Group, then class:
[  6  -1  -5  -7 -17   2 -22 -10  -7  -2  -4   4  -2   3  -3  -5 -11  -4
   3  -2  13  10   6]
R:F
[ -2   5   4   2 -13   3 -19  -8   1  12  -5  -3 -12   5   0  -3   5  -6
   2  -2   6   0   1]
M:Y
[ -3   4   4   1 -24   4 -15   1   2  10   0   2 -11   7   2  -3   1  -7
   1  -6  10  -4   4]
S:Z
[ -3   1   5   1  -8   6 -11  -3   5  11  -1   0 -11   3   5  -2   7  -7
   3   0   1   4  -4]
V:H
[ -1   5   5   0 -18   6 -20 -10   4   9  -5  -1 -10   5   1  -4   3  -7
  -1  -4  26   1   4]
M:Y
[ -5   0   6   2 -12   7 -15  -3   4  16  -2  -2 -16   4   5  -1  10  -8
   1   0   1   1  -3]
V:J
[ -7   0   3   1 -11   9 -12  -5   4  15  -2  -3 -11   4   8   0   9  -5
   1  -1   3   1   2]
V:J
[ -2   2   5   2  -8   3 -15  -1   2  14  -2  -1 -14   3   2  -2   8  -7
   2   0  -2   2  -7]
V:H
[ -1   2   0  -3 -16   3 -20  -5  -3   9  -4  -2  -8   5  -1  -3  -1  -6
   3  -3   6   3  -1]
R:F
[ -3   3   2   3 -16   7 -19  -4   6  16  -2  -1 -15   4   4  -4   9  -9
   2   0   6   2  -2]
V:H
[  1   1   4  -4 -15  -4 -11   0  -5   2  -3   5  -9   0  -4  -2  -5  -6
  -2  -1   7  -1  -4]
S:Z
[ -1   0   1   1 -23   1 -19   4   2   8   0   8 -14   3   0  -6  -2  -9
   2  -1   6   2   0]
S:C
[ -8   7  10   2 -14   8 -13 -11   7  14  -3  -4  -9   8   5  -2  11  -6
   1  -5  11  -6   7]
M:D
[  1   3   7   1  -1  -4 -11  -8  -4   7  -7  -6  -7   0  -6  -1   4  -3
   1   0  -5  -1  -7]
M:D
[  2   3  -1  -1 -33   6 -41 -12   1  14  -7   4 -18   8  -2  -8  -3 -12
   5  -4  15   6   3]
R:F
[ -3   2  -1   1 -17   3 -11   3   4   6   1   4  -7   4   2  -3  -1  -6
   1  -3   9  -1   5]
S:C
[ -1   2   7   0 -11  -1  -2   5   2   4   2   2  -7   3   1   0   2  -4
   0  -1   6  -3  -1]
S:C
[  0   4   9   1 -12  -3 -21  -6  -1  13  -6  -4 -15   2  -4  -3   5  -9
   0   0   0  -1 -10]
M:D
[ -3  -1   1  -3 -14   6 -16  -8   0   8  -5  -1  -8   3   5  -2   2  -6
   2   0   3   5   5]
V:J
[-3  4  2  2 -9  2 -9 -2  0  9  0 -4 -4  6  1  0  4 -4  0 -5  5 -2  1]
R:F
[ -3   2   3   3 -15   5 -22   0   4  19  -2  -1 -18   4   3  -3   9 -10
   2   1   1   2  -7]
V:H
[  0   3   2   0 -14   2 -16  -3   0   9   0   0  -8   4  -2   0   2  -6
   1  -2   4   1  -3]
R:F
[  0   4   6  -1 -17  -2 -16   3  -1   8  -1   5 -12   4  -3  -3   0  -8
   0  -4   9  -3  -5]
S:Z
[  5   4  11   1   2 -11  -8  -2  -7   6  -4  -2 -11  -1 -10   0   5  -3
  -1   2  -7  -2 -15]
M:Y
[ -2   3   4  -1 -12   2 -13  -4  -2   9  -2  -2  -8   4  -1  -1   3  -5
   0  -4   6   1  -1]
R:F
[ -2   6   9   3 -12   1 -19  -3  -1  18  -2  -3 -16   5  -2  -2   8  -9
   0   0   3   0  -9]
R:F
[ -3   4   9   3  -9   3 -11  -7   3  11  -3  -4 -10   3   0  -2   8  -5
   1  -3   4  -2   0]
M:D
[  5  -1  -6  -6  -8  -1 -15  -6 -10  -2  -3   2   2   3  -2  -1 -10  -2
   3  -2   7   7   3]
R:F
[ -3   6   5   2 -13   2 -13  -3  -1  13  -1  -1  -9   6   0  -2   6  -8
  -1  -3   6  -1  -4]
R:N
[ -5   8   7   5 -22   4 -20   0   4  21   0   2 -17   9   1  -3   9 -14
  -1  -2  13  -3  -6]
R:N
[ -6   7   8   3 -21   1 -12   2   3  13   1   2 -13   8   0  -3   5  -9
  -2  -6  10  -9  -3]
S:Z
[ -5   6  11   2 -16   5 -20 -10   4  15  -5  -4 -16   6   1  -3   9  -7
   0  -2   7  -3   0]
M:D
[  0   3   5   0  -9   2 -16 -13  -2   8  -6  -4  -6   3  -2  -1   4  -4
   1  -2   5   0   0]
M:D
[  0   6   6   2 -10   4 -14  -4   0  13   0  -1 -10   6  -1  -2   8  -5
   2  -4   6   0  -6]
R:F
[ -2   1   0  -1 -10   2  -1   2  -2   1   3   1   4   5   3   1  -4  -2
   0  -5  10  -2   6]
S:Z
[-5  8  8  4 -7  4 -8 -6  2 14 -1 -4 -8  6  2  1 10 -4  1 -6  4 -6 -1]
M:Y
[ -2  -2   2   0  -9   2 -13  -6  -1   8  -4   0  -9   1   3  -2   2  -4
   1   1   2   4  -1]
V:J
[ -4   2   3   0 -18   3 -11   6   2   9   0   4  -9   4   3  -4   0  -7
   0  -3   9  -2   3]
S:C
[ -4   2   1   0 -14   4  -4   3   2   5   2   1  -4   4   5  -2   0  -3
  -1  -4   6  -4   4]
S:C
[ -3   0   3  -2 -14   3  -4   1   1   0  -1   1  -2   3   2  -2  -4  -3
   2  -4   9  -3   7]
S:Z
[ -4   4   7   1 -17   4 -19 -11   2  11  -7  -3 -12   4   0  -4   5  -7
   3  -2   6  -2   3]
M:D

Group, then class:
[-8 -2  7 11  2 -6  1  0 -3  2  8  1  4  8 22 -4  1 -1 -6 -2 -7 22  1]
Q849:(82)
[  1   0   0  -3  -9  -1  -7   0   5   0  -1   0   2   0 -18  -8   1   5
   1 -11   1   1  -2]
q706:(76)
[ -1   2   3  -3   1  -2   0  -3   1  -3   0   8   3  -2 -11  -8   0   1
   2  -2  -1  11   0]
q325:(69)
[ -1   2   2  -2  -5   0  -6  -2  -1   0   4   2   1   1   6 -18   2   5
  -2  -1  -8  17   4]
q374:(87)
[-4  0  5 -3 -5  3 -2  2 -5  2  5 -3  0 -2 18 -5  3  1 -2  0 -7 15 -1]
q374:(87)
[ -3   2   4  -5  -7  -1   3  -1  -6   4  10   0   3  -1  17 -11   1   3
  -8  -2  -9  10  -2]
q325:(78)
[-5 -1  5 10 -1 -3 -4  3 -4  3  6 -1  2  5 14 -5  5 -1 -4 -2 -4 21  1]
Q849:(82)
[ -1   0   2   0  -2  -4   1  -6  -1  -1   3   3 -14   3  -6 -10   4   1
  -3  -4   2   9   5]
q706:(89)
[ -1  -2   0   2  -3  -9   4  -4   0  -3   3   2   2   3 -12  -9   3   5
  -3  -4   4   4   1]
q706:(89)
[-3 -3  5 -3 -3  1 -6 -2  1 -3  4  1  2  0  7 -4  0  1 -2  0 -7 15 -1]
q325:(69)
[  0   1   5  -2  -9  -3  -1   1  -5   2   4   2   3   1   9 -10   6   2
  -7   0  -4   7   1]
q706:(76)
[-7 -3  6 -3 -7 -5  2 -4  1  0  9  4  4 -5  4 -8  0 19 -8 -1 -5 19 -3]
q706:(89)
[-10  -1   7  -6  -6   2  -2  -1   5   5   0  -4  -2  -4   1   4  -2   0
  -6   1  -8  12  -7]
Q849:(84)
[-5 -1  3 -2 -5 -3  2 -2  2 -1  6  2  0 -2 -5 -6  2  3 -2 -6 -3 10 -4]
q325:(78)
[ -7   0   5 -11 -12   1   1  -2   2   4   7  -2   3  -2  10 -16  -1   2
  -7  -1 -10  14  -2]
q374:(92)
[ -2   2   2  -3  -4  -8   7  -3  -4   1  12   3   3   2  10 -12   2   5
 -10   2  -5   9   1]
q325:(78)
[ -5  -3  -8  -9  -2  -4   5  -6   0   0   8   6   5   0  -4 -14   4   6
  -4  -3  -2  11   1]
q706:(76)
[-12  -1   9   0  -8  -6   9  -4 -10   5  15  -4   3   4  38 -11  -1   1
 -19   6 -14  10   2]
q706:(89)
[ -2  -1  -3 -18  -3  -1   1  -2   9  -5  -2   3  -1  -8 -28  -7  -1   7
   7  -6   4   6  -3]
q706:(76)
[ -1   2   2  -7 -11  -2   2  -2  -2   3   7   0  -2  -1   7  -9   2   3
  -9  -2  -6   9  -1]
q325:(78)
[-3 -2  4  0 -5 -4 -3 -3 -1  1  5  1  1  2  1 -9  2  3 -5  0 -4 14 -1]
q325:(69)
[-11  -3   7   0  -3   2  -1  -1  -2   4   8  -4   1   2  19  -6   2   2
  -1  -1 -10  24  -5]
Q849:(82)
[-6 -2  9 10  6 -2 -1 -5 -2  4  5 -3  1  5 12 -3  2  1 -2  2 -5 22  1]
Q849:(84)
[ -6   0   2 -10  -8  -2   4  -2  -4   0   6   0   0  -4   2  -3   1   3
  -4  -1  -4   8  -5]
q325:(69)
[-3  1  2 -5 -8  1 -1 -2  5  2  4  4  2  2  0 -8  1  3 -2 -5 -7  6  0]
q374:(92)
[-2 -3  5  3  1  0 -4  0  2  2  2 -3 -1  1  3  0  1  0 -2 -2 -6 15 -2]
Q849:(84)
[-3 -1  3  4  1 -2  0  1 -4  2  4 -3 -2 -1 12 -1  3  0 -1 -2 -6 12 -4]
Q849:(82)
[-7  0  4  1 -2  1  1 -1  0  4  6  0  1  1  9 -6  2  4 -3 -2 -6 17 -8]
Q849:(82)
[  3   0   3  -6  -7  -2  -3   0   4   1   0   0  -2  -1 -17 -15   3   6
   1  -5  -3  15  -1]
q374:(87)
[-5 -3  6  4  3 -2  4 -2 -3  0 10 -1  3  2  7 -3  4  0 -2 -1 -3 16 -4]
Q849:(82)
[ -3   0  -2 -10   5   0   9   2  -3  -3  11   3   2  -4   7 -13  -1  13
  -3   2   2  10  -2]
q374:(92)
[  3   0   2   1   0  -6   3  -2   0  -2   5   1   3   3  -2 -11   4   2
  -4  -1  -1  10   3]
q325:(69)
